(in the rows, 128 means zero)
Each row has a class, written after it, and each block has its own classes.
[125 138 157 118 113 100 142 186 100 106 103 122 125 133 126 154 106 147
 102 107  74  98 141 172 117 132 127 135  78 151 172 196  61] : (106)
[120 131 137 113  84 149 148 139 148 149 116  97 112 133 116 111 116 125
 120 159 129 123 176 117 104 117 131 126 104 203 106 114 182] : (82)
[100 131 132 119  97 160 150 110 105 127 114 114 108 140 126 119 103 118
  83 141 168 121 159 121 157  93 141 137 110 166  95 129 151] : (82)
[ 95 136 116 117  97 160 164 125 131 112  99  55 119 134  98 175  96 137
  89 125 173 111 178  95 108 112 117 143 116 194 117 171 126] : (84)
[ 85 116 127 115 107 160 173 144 110 139 122  40 123 101 126 202 110 145
 117 131 167 136 189  98 130 127 118 151 163 141 138 140 147] : (7)
[105 163 121  71 119 152 115 175 164 141 105 140 117 122 164 147 144 187
 134  89 120 117 175  99  78 176  92 122  87 151 161 163 119] : (43)
[109 116 174 124 112 110 158 120 130  94 126  69  99 154  80 198  97 148
  72 148 157 106 159  70 147 124 147 148  79 122 136 161  85] : (43)
[122 141 139 124 115 111 146 144 134 127 130 105 118 155  89 172 102 125
  84 143 109 102 145 128 107 119 134 145  75 185 169 177  74] : (84)
[118 142 142 113 123 132 164 144 133 125 142  76 131 114 124 152 123 138
 122 126 122 115 132 108 128 122 114 149 141 126 172 141 117] : (43)
[125 135 132 127 111  98 144 186  99 140 112 111 121 146 102 184  82 147
 104 137  98  99 165 166 146 130 132 143  77 175 198 173  52] : (132)
[136 129 151 110 114 118 132 168 142 119 128 116 125 145 106 121 112 123
  89 148 110 103 127 120  89 159 127 150  66 181 166 198  71] : (51)
[102 131 146 124 114 128 154 147 141 112 133 131 119 157 108 149 103 124
 106 132 115 122 139 115 110 141 100 133  66 162 179 221  60] : (86)
[104 153 111 127 116  70 111 167 153 148 134  88 142 140  97 145 111 135
  97 122 100 122 150 174 130 152  90 155  86 172 181 175  21] : (43)
[120 142 112 117 106  99 134 181 121 120 137 109 101 149 108 133 115 133
  96 120 101 101 137 145  91 158 120 155  84 178 143 193  35] : (193)
[113 147 163  99 112 147 150 153 145 115 100  81 134 118 111 159  81 176
 112 146 115  80 195 137  98 117  95 120 103 134 168 199 143] : (43)
[ 85 117 150 117  94 181 189 103 109 125 105  91 102 140 128 160  96 124
 109 156 172 128 180  89 156  92 128 131  96 164 170 192 148] : (86)
[ 89 129 129 114  90 159 165 122 119 131 111  84 117 124 130 155 117 136
 104 130 170 125 170 121 125 120 117 137 125 182 138 157 132] : (86)
[110 128 126 112 127 137 153 124 124 138  92  98 129 128 100 180 115 139
 107 149 157 119 159 107 141 116 119 139 132 155 115 137 118] : (132)
[119 136 105 147 133 109 108 210 143 121  95  65 111 103 131 182 129 163
 145 122 160 144 144 107 117 170 140 133  77 123 136 136  71] : (7)
[116 130 112 108  97 131 153 145 107 128 122  66 104 107 103 167 116 165
  78 102 148 112 165 153 145 125 144 156 117 140 123 123 114] : (47)
[194  73  81 105 146 129  70  74 169 103 155 114  97 104 165 116 148 126
 169  75 194 212  56  58 156 214 198 132 149  60  26  51  74] : (197)
[115 121 151 104  90 146 147 145 120 103 121  23 117 130 125 166  80 137
  60 128 105 120 163 151 151 106 160 141 105 216 111 128 103] : (83)
[112 133 141 128 131 103 157 164 119 122 127 120 127 162  86 167  95 130
  88 143 110  99 135 126 139 123 116 144  82 146 166 183  55] : (132)
[101 134 126 108  89 137 143 134 116 144 120  92 118 136 119 132 100 130
  90 157 146 101 170 130 127 123 130 150 124 170 106 125 155] : (82)
[122 135 139 128 115 122 128 157 138 129 142 128 129 154  87 154 110 121
  90 150  87 107 142 135 110 146 127 142  62 164 168 171  71] : (47)
[117 129 141 121 113 117 118 157 136 125 133 103 129 149  94 117  98 122
  88 146 124  96 141 133  94 153 102 151  76 159 179 222  68] : (51)
[118 107 135 119 116 188 177 120 118 124  93 102 117 110 130 173  95 130
 138 162 117 145 166  94 123 128 119 129 107 168 119 213 124] : (193)
[104 128 114 100  96 150 123 133 124 135  95  72 115 134 132 189 100 144
  72 114 160 120 176 126 137 127 128 157 114 184 113 142 122] : (83)
[114 124 176 138 131 128 123 141 163 122 140 115 148 152 102 148  91 124
  99 151  96 115 135 120 107 143 110 131  67 136 157 201  71] : (43)
[108 127 132 113 110 135 126 155 144 113 165  98 112 162  93 123 120 121
 104 126  63 137 134 113 112 168 117 133  46 185 172 196  33] : (47)
[ 84 133 119  77 125 165 139 152 139 163 147  68 124 111 146 174 108 127
 105 151 125 142 169 114 133 135 134 146 136 170 158 121 105] : (7)
[106 132 149  98 108 160 154 133 128 124 107  84 131 121 136 174  89 148
  97 146 137 115 178 108 145 123 137 134 109 163 144 145 125] : (43)
[109 134 124 134 115 129 138 154 140 141 135 131 114 150  93 152  96 116
 103 146 112 126 138 124 121 131  93 149  54 165 164 212  68] : (82)
[122 128 113  99 108 161 147 122 111 130 105  78 119 104 102 188  96 148
  98 154 144 118 174 130 152 120 146 145 120 153 133 129 126] : (47)
[102 127 124 120  94 137 161 125 137 138 115  85 123 129 129 128 129 119
 114 143 159 135 150 115 129 128 127 137 123 185 124 132 134] : (86)
[122 139 120  98 119  97 125 114 147 122 139 130 117 171 112 142 125 122
  93 150 114 116 140 134 129 147 115 141  81 156 164 190  54] : (197)
[116 122 147 112 112 137 167 119 106 114 135  86 102 127 112 162 108 124
  96 159 131 102 157 109 127 106 160 142 152 142 110 116 135] : (193)
[ 76 151 115  66 120 142 133 145 165 119  96  51 148 151  99  98  83 133
 115 177  94 103 190 117 116 141  88 116 126 203 119 166  95] : (132)
[137 134 163  76 112 105 121 175  94  98 137 103  94 147 124 165 102 137
 105 124  90  78 136 120 105 147 168 159 111 126 201 152  58] : (106)
[119 145 133 106 110 146 179 180 134 127 124  77 107 113 105 181 120 146
 110 126 160 106 171 111  90  99 114 144 127 154 166 150 146] : (7)
[103 134 129 111 104 160 166  99 109  98  89 119 114 135 114 166 103 132
 115 142 194 115 173  91 137 101 117 125 132 147 138 167 144] : (86)
[105 137 169 112 115 130 141 152 140 113 142 158 133 182 133  91  83 101
 103 158  79 104 139 135 115 135 127 121  61 167 192 212  74] : (86)
[128 131 100  92 103 134 154 102 128 116 100  92 109 138 127 182 106 131
  96 168 179 122 174 100 165 121 151 138 114 167 125 122 123] : (197)
[109 139 160 129 169  84 131 110 132 131 127 133 173 148  83 173  71 121
  88 182  72  76 127 162 124 124  95 159 128  65 174 233  65] : (84)
[113 144  77  84  95 105 136 151  84 141  47 120 127 135 142 143 103 138
 117 144 163 137 202 153 171 147 129 151 111 202 132 183  83] : (7)
[108 130 110 108 117 162 176 138 111 139 103  75 117 113 118 171  99 133
 130 129 144 141 173 115 171  90 123 132 135 179 162 132 120] : (132)
[ 93 132 132  89 109 157 131 115 115 137  93  96 113 130 131 143 109 121
 111 146 141 119 181 119 145 100 134 124 120 160 143 134 141] : (106)
[109 129 128  98 119 126 106 187 146 142 159 112 125 159 134 117  89 113
 108 146  93 121 149 127 106 171 137 136  72 168 170 168  59] : (7)
[ 92 122 147  95 107 152 133 115 135 127  90  79 123 132 120 141 109 127
 110 156 133 120 180 102 125 120 128 119 117 161 105 139 148] : (106)
[131 152 104 117 119 107 126 153 125 137 126 155 141 155 152 136 111 118
 112 153  98 111 136 166 142 146 122 135  77 163 196 181  68] : (197)
[121 130 137 123 120 118 135 176 139 129 136 111 132 148 102 140  94 117
 114 149 117 114 147 130  98 141 111 138  86 151 166 198  82] : (7)
[144 134 122 127 121 115  99 161 142 124 123 125 138 144 112 172  81 128
  73 116 101 116 122 174 121 136 119 142  69 179 132 176  51] : (83)
[165 135 152 120 134  90 160 147 142 113  91 193 120 153  83 175 140 118
 111 161 129 118 128  74 103 139 121 150  68 161 176 193  89] : (51)
[104 148 141 103 117 168 172 127 128 118  80 115 129 108 125 225  94 163
 103 132 152 126 209 106 150  91 111 120 110 170 161 152 137] : (43)
[ 87 137 120 130  99 134 167 110 106 107  64 108 120 127 109 188 110 153
  91 135 199 121 185 124 150 107 104 126 107 164 109 177 121] : (86)
[130 135 118 110 118 133 164 100 134 110 111 103 120 131 120 177 117 130
  95 172 147 129 153 119 168 101 142 116  95 171 124 130 120] : (197)
[106 127 179 115 117 168 189 139 133 120 130  89 109 119 106 211 132 146
  65 143  88 134 161 115 136 103 161 134  66 190 145 135 106] : (47)
[115 121 141  93  98 170 147 134 121 109 127  42 108 135 140 153  60 125
  73 138 112 125 170 131 179  87 175 126 102 201 133 111 129] : (83)
[137 139 118 137 109 104 126 187 170 126 139 100 121 149  76 119  85 116
 139 170  95 107 137 111  91 149 101 135  66 164 160 170  96] : (82)
[118 125  69 136 117 159 105  86 129 152  77  66 138  95 120 192  92 141
  77 169 252 113 149 163 159 111 119 145 118 123  74 150 128] : (197)
[111 128 116 120 112 139 147 129 131 126 116  88 103 130 111 131 114 121
 118 146 151 118 160 105 114 119 129 137 130 147 103 147 129] : (193)
[ 93 113 157 105 110  96 115 154 111 119 168  79 114 174 151 129  91 135
  56 101  52 123 130 151 172 166 156 155  76 144 145 167  38] : (83)
[119 116 129 111 104 176 140 140 120 150 166 146 121 150 141 126  64  91
  96 160  88 138 132 125 155 131 143 130  57 205 152 161  92] : (82)
[121 121 120 136 100 146 153 172 138 134 115 120 133 130 144 130 103 133
 165 133 104 138 140 117 103 173  94 122  70 172 183 221  99] : (86)
[124 137 120 129 125 100 147 173 146 125 144 130 107 148  91 162 105 121
  96 138 105 106 135 121  98 139 118 150  84 154 145 178  51] : (193)
[122 135 130 120 107 101 146 164 105 103 155 108  97 158  96 148  99 119
  80 135 100  94 134 137 113 136 142 153  93 173 148 173  35] : (193)
[117 132 108 110 120 105 144 187 153 142 146  98 114 146 103 153 105 114
 107 140 115 139 142 115 122 151 121 149  70 180 171 174  46] : (7)
[131 128 154  99 121 187 124 113 184 116 145  71 110 130 104 112  89 121
 108 127 106 130 152 126 107  71 114  96  99 170 131 149 161] : (83)
[101 141 150 118 114  95  79 132 154 112 124  91 132 172  99 115  94 124
  70 111  98 110 168 178 116 121 111 134 105 163 130 163  73] : (83)
[121 132 118 120 123 125 126 186 142 135 147 103 129 142 105 126  98 122
 122 134 113 116 127 138  87 157  91 143  76 148 176 232  57] : (7)
[119 127 122 119 101 148 158 126 129 109 130  74 116 135 135 145 108 138
  93 145 156 108 151 123 139 121 139 125 101 149 124 145 136] : (197)
[107 123 129 115 102 120 129 142 101 127 113  95 114 143 106 168  98 117
  92 129 119 120 150 144 140 127 122 146  80 180 165 192  47] : (106)

Next block, with new classes.
[230 189  82 137 173 126 214 133 119  44 146 137 106 157 141 112  90  33
 139 134 158 112  99  86 162 115  80 151 126  62 142 128 107] : (98)
[231 232  72 149  93 148 172  90 159 116 175  14 116 129 116  61 107  42
 142 131 146 145  96 129 154 147 102  88 177  94 132  59 140] : (167)
[ 87 226  88 169 182 174 151 179 131  98 180  75 153 146 122  89 152  99
  98 119 147  83 113 158 119 128 156 134 162 145 106 135  69] : (161)
[ 57 200  83 163 163 201 156 149 134 107 201  79 134 162 112  85 126 135
 108 121 140  87 119 138 112 143 164 126 169 150 128 130  54] : (167)
[ 83 215  93 163 177 183 165 169 129  77 197  98 148 156 113  85 128 116
 100 130 160  79 128 154 139 130 167 153 145 140 109 166  81] : (98)
[229 196  77 130 174 137 203 128 124  54 160 135 108 159 139 113  91  49
 138 134 155 113 101  98 173 111  89 140 140  69 133 128 107] : (98)
[ 75 212  96 149 167 166 171 160 120 105 187  75 132 146 118  77 156 127
 103 130 161  98 113 139 107 127 169 141 148 157 133 142  60] : (130)
[211 203  70 123 179 126 211 130 131  76 148 128  97 156 134 101 113  46
 135 138 146 101 110  69 165 111  85 149 122  48 141 133 107] : (29)
[232 226  83 156  89 132 174  98 156 111 170  18 109 125 113  61 124  57
 159 134 155 161 103 138 159 148 117  93 164 102 139  70 147] : (130)
[210 195  77 118 165 123 232 129 138  58 146 116 107 177 138 107  90  39
 133 144 153 116  92  76 144 112  78 143 137  49 158 125  81] : (167)
[ 65 216  87 144 161 188 172 152 141 102 211  73 144 176 105  83 120 131
  98 135 147  90 118 144 127 134 165 132 166 133 131 154  65] : (167)
[207 196  85 127 189 133 226 133 132  67 141 141  96 159 139 109 105  67
 125 147 176  98 108  97 141 127  75 154 142  76 149 123  92] : (158)
[189 186  89 120 164 127 229 123 128  64 155 113 102 183 127  96  83  58
 115 143 160 104  97  83 132 112  88 144 137  62 164 136  91] : (167)
[202 206  73 122 167 130 218 130 125  63 172 125  97 154 145 103 111  44
 135 144 176 117  82  80 152 116  98 133 147  80 159 130  86] : (130)
[252 222  82 141 107 138 163 105 142 103 161  38 118 123 117  69 113  68
 154 131 142 144 120 147 192 147 106 108 167  87  94  72 164] : (98)
[201 179  80 124 170 123 205 126 140  58 142 127 102 158 150 104  94  18
 147 129 150 119  96 101 184 131  93 159 146  60 158 135 110] : (151)
[ 96 205  80 169 177 172 150 180 145 101 160  85 150 132 115  90 167 132
 118 124 145  90 128 157 112 129 149 126 168 145  90 122  59] : (161)
[ 76 237  85 153 164 163 169 171 127  88 197  71 139 163 117  79 153  99
 110 142 164 103 111 151 133 129 179 146 153 145 121 161  69] : (130)
[ 68 224  84 148 178 161 163 168 135 101 185  92 135 147 121  83 150  99
  82 120 156 103 112 152 118 130 166 146 143 137 108 162  67] : (125)
[208 189  82 115 162 120 236 130 151  70 152 135  93 165 124 110  99  44
 124 133 157 130  92  97 141 103  98 140 136  61 155 157  92] : (125)
[ 81 225  91 164 181 170 158 179 129  96 179  72 152 157 116  84 151  92
  98 118 148  84 112 165 116 119 162 143 156 147 114 148  69] : (161)
[214 201  90 119 177 140 252 127 140  81 150 136 106 168 130 119 113  36
 133 142 170 119  90 103 130 107  82 153 139  82 174 140  68] : (158)
[212 231  80 129 112 133 159  99 156 127 174  32 108 125 117  71 119  73
 133 120 147 160 105 148 164 145 110 107 164  89 116  91 147] : (125)
[209 191  86 143 165 142 227 132 126  54 156 136 107 160 133 112  94  30
 150 137 168 111  95  95 146 107  94 154 135  74 146 148  88] : (98)
[230 230  79 124 108 130 166 112 158 124 166  40 104 120 119  67 123  74
 133 122 135 150 112 141 182 153 112 105 167  80  99  85 153] : (125)
[234 227  73 123  95 136 174  95 162 114 163  14 112 135 106  54 102  79
 144 137 138 151 112 139 167 140 109  94 177  85 118  61 151] : (167)
[220 247  66 129 118 141 161 102 150 141 166  29 108 113 112  56 139  62
 146 131 144 129 116 124 174 135 114  99 160  86  99  73 158] : (29)
[221 231  74 124 115 146 167 100 170 126 169  19 115 121 122  50 122  46
 163 117 142 143 106 159 198 154 121 108 183  94 120  75 153] : (151)
[197 188  86 114 177 115 212 139 135  63 148 150  96 160 146 114  95  52
 116 129 152 121  97  87 159 124  88 153 126  49 138 147 100] : (125)
[201 195  91 125 187 144 224 129 137  77 149 136 101 167 137 117  97  69
 131 137 167 103 105 102 145 129  78 152 142  77 163 118  91] : (158)
[209 200  82 131 181 124 214 151 134  53 143 123 112 161 138 103  98  43
 131 134 160 100  97 104 150 111  84 146 145  61 139 130 101] : (161)
[251 212  84 159 102 141 167  99 151  98 159  29 121 118 109  68 112  56
 151 126 146 145 114 145 166 142 105 106 161 101 120  73 162] : (98)
[215 244  65 147 108 154 165  97 160 138 173  21 114 110 108  54 140  35
 150 123 152 127 106 127 157 135 115  92 160 100 122  73 155] : (29)
[198 183  88 141 173 135 208 125 115  45 155 137 100 158 138 105  79  54
 135 133 173 103 102  94 154 122  86 158 133  71 145 133 111] : (98)
[217 213  82 127 117 140 162  96 168 125 161  20 105 119 118  42 116  79
 162 117 145 135 122 157 192 160 116 113 178  91 117  71 165] : (151)
[184 186  74 121 171 126 216 122 142  69 153 119  96 162 142  92  99  29
 150 126 164 116  92 104 174 130  96 146 149  64 160 129 102] : (151)
[238 240  86 132 128 159 172 106 164 128 167  42 113 119 121  70 120  97
 147 133 151 134 126 153 178 161  97 115 177  97 113  62 143] : (158)
[223 195  84 120 175 134 251 130 140  75 142 140 101 169 127 119 112  38
 133 142 160 119  93 100 138 107  84 148 137  80 171 135  75] : (158)
[210 232  76 160 106 149 167  93 164 129 178  25 110 119 130  55 121  11
 157 109 151 143  94 147 178 160 116  93 176 102 137  67 144] : (151)
[244 225  82 144 115 150 157 106 150 100 168  33 121 120 118  67 109  78
 158 129 147 136 123 152 187 145 108 120 168  92 100  80 161] : (98)
[ 83 235  88 150 185 187 177 172 149 103 195  87 144 162 106  89 144 126
 104 139 166  80 128 164 127 139 163 150 158 150 122 159  77] : (158)
[222 246  60 155 112 149 154  94 154 129 168  29 113 109 117  59 141  26
 153 122 146 141 104 127 166 140 109  96 159  93 117  65 150] : (29)
[214 181  90 128 165 129 232 128 123  48 149 140 107 167 125 107  94  39
 139 140 166 120  99 103 148  98  95 154 129  70 149 152  92] : (98)
[ 49 219  68 161 169 185 150 151 129 118 193  89 121 150 107  70 147 102
 108 121 161  67 121 136 127 131 172 126 149 144 114 144  89] : (29)
[229 233  77 126 109 130 165 111 163 124 167  43 102 117 117  63 118  77
 133 123 141 153 113 141 175 149 114  97 164  83  97  81 155] : (125)
[246 243  75 137 111 133 170 128 159 117 159  28 122 122 115  67 126  55
 153 125 138 138 107 152 175 134 110  94 177  88  97  72 150] : (161)
[246 236  74 158 107 132 167 118 164 103 153  20 127 120 113  64 125  28
 154 120 144 149  99 158 158 134 105  95 169  95 118  66 153] : (161)
[ 67 208  87 183 160 191 146 158 114  87 207  89 136 170 113  91 123  98
 116 117 149  82 121 160 149 147 175 141 152 149 115 159  86] : (98)
[ 81 202  92 169 171 184 153 161 122  86 197  92 143 152 109  86 132 129
 106 124 156  81 128 153 135 139 164 143 151 149 110 154  89] : (98)
[199 207  72 131 180 131 202 133 134  69 166 141  93 151 148 113 102  34
 116 124 158 122  85  87 148 120  92 133 140  69 139 136  91] : (125)
[211 187  86 107 157 115 245 132 134  56 151 129  95 170 127  96 106  58
 139 149 165 126  94  91 151 104 104 146 134  68 166 147  86] : (130)
[ 74 214  88 167 169 187 155 164 125  83 207  91 146 162 111  92 123 116
 111 124 153  87 124 157 147 136 170 150 150 144 115 163  85] : (98)
[204 185  96 140 177 137 212 132 117  54 161 129 109 165 134 108  89  58
 127 136 165  95 107  95 157 118  89 158 130  71 144 148 106] : (98)
[208 240  63 141 115 151 143  91 150 135 173  32 102 111 114  51 127  70
 152 123 150 131 118 130 174 148 111  92 165  92 103  61 167] : (29)
[190 194  88 127 165 125 221 126 123  63 165 124  91 161 142  97 102  60
 140 141 176 113  93  81 147 120  94 146 135  73 165 134  90] : (130)
[195 205  74 116 178 134 227 126 134  83 153 137  97 160 122  94 115  42
 131 141 163 103 100  82 143  93  99 136 128  62 145 146  97] : (29)
[206 195  90 120 187 137 233 130 140  70 146 139  95 158 135 105  95  76
 124 144 178  98 110  99 140 125  77 156 142  74 158 123  97] : (158)
[ 92 216  74 162 173 184 162 160 146 106 171  89 138 147 112  92 163 126
 111 135 160  97 129 170 127 146 156 135 170 158 109 126  60] : (158)
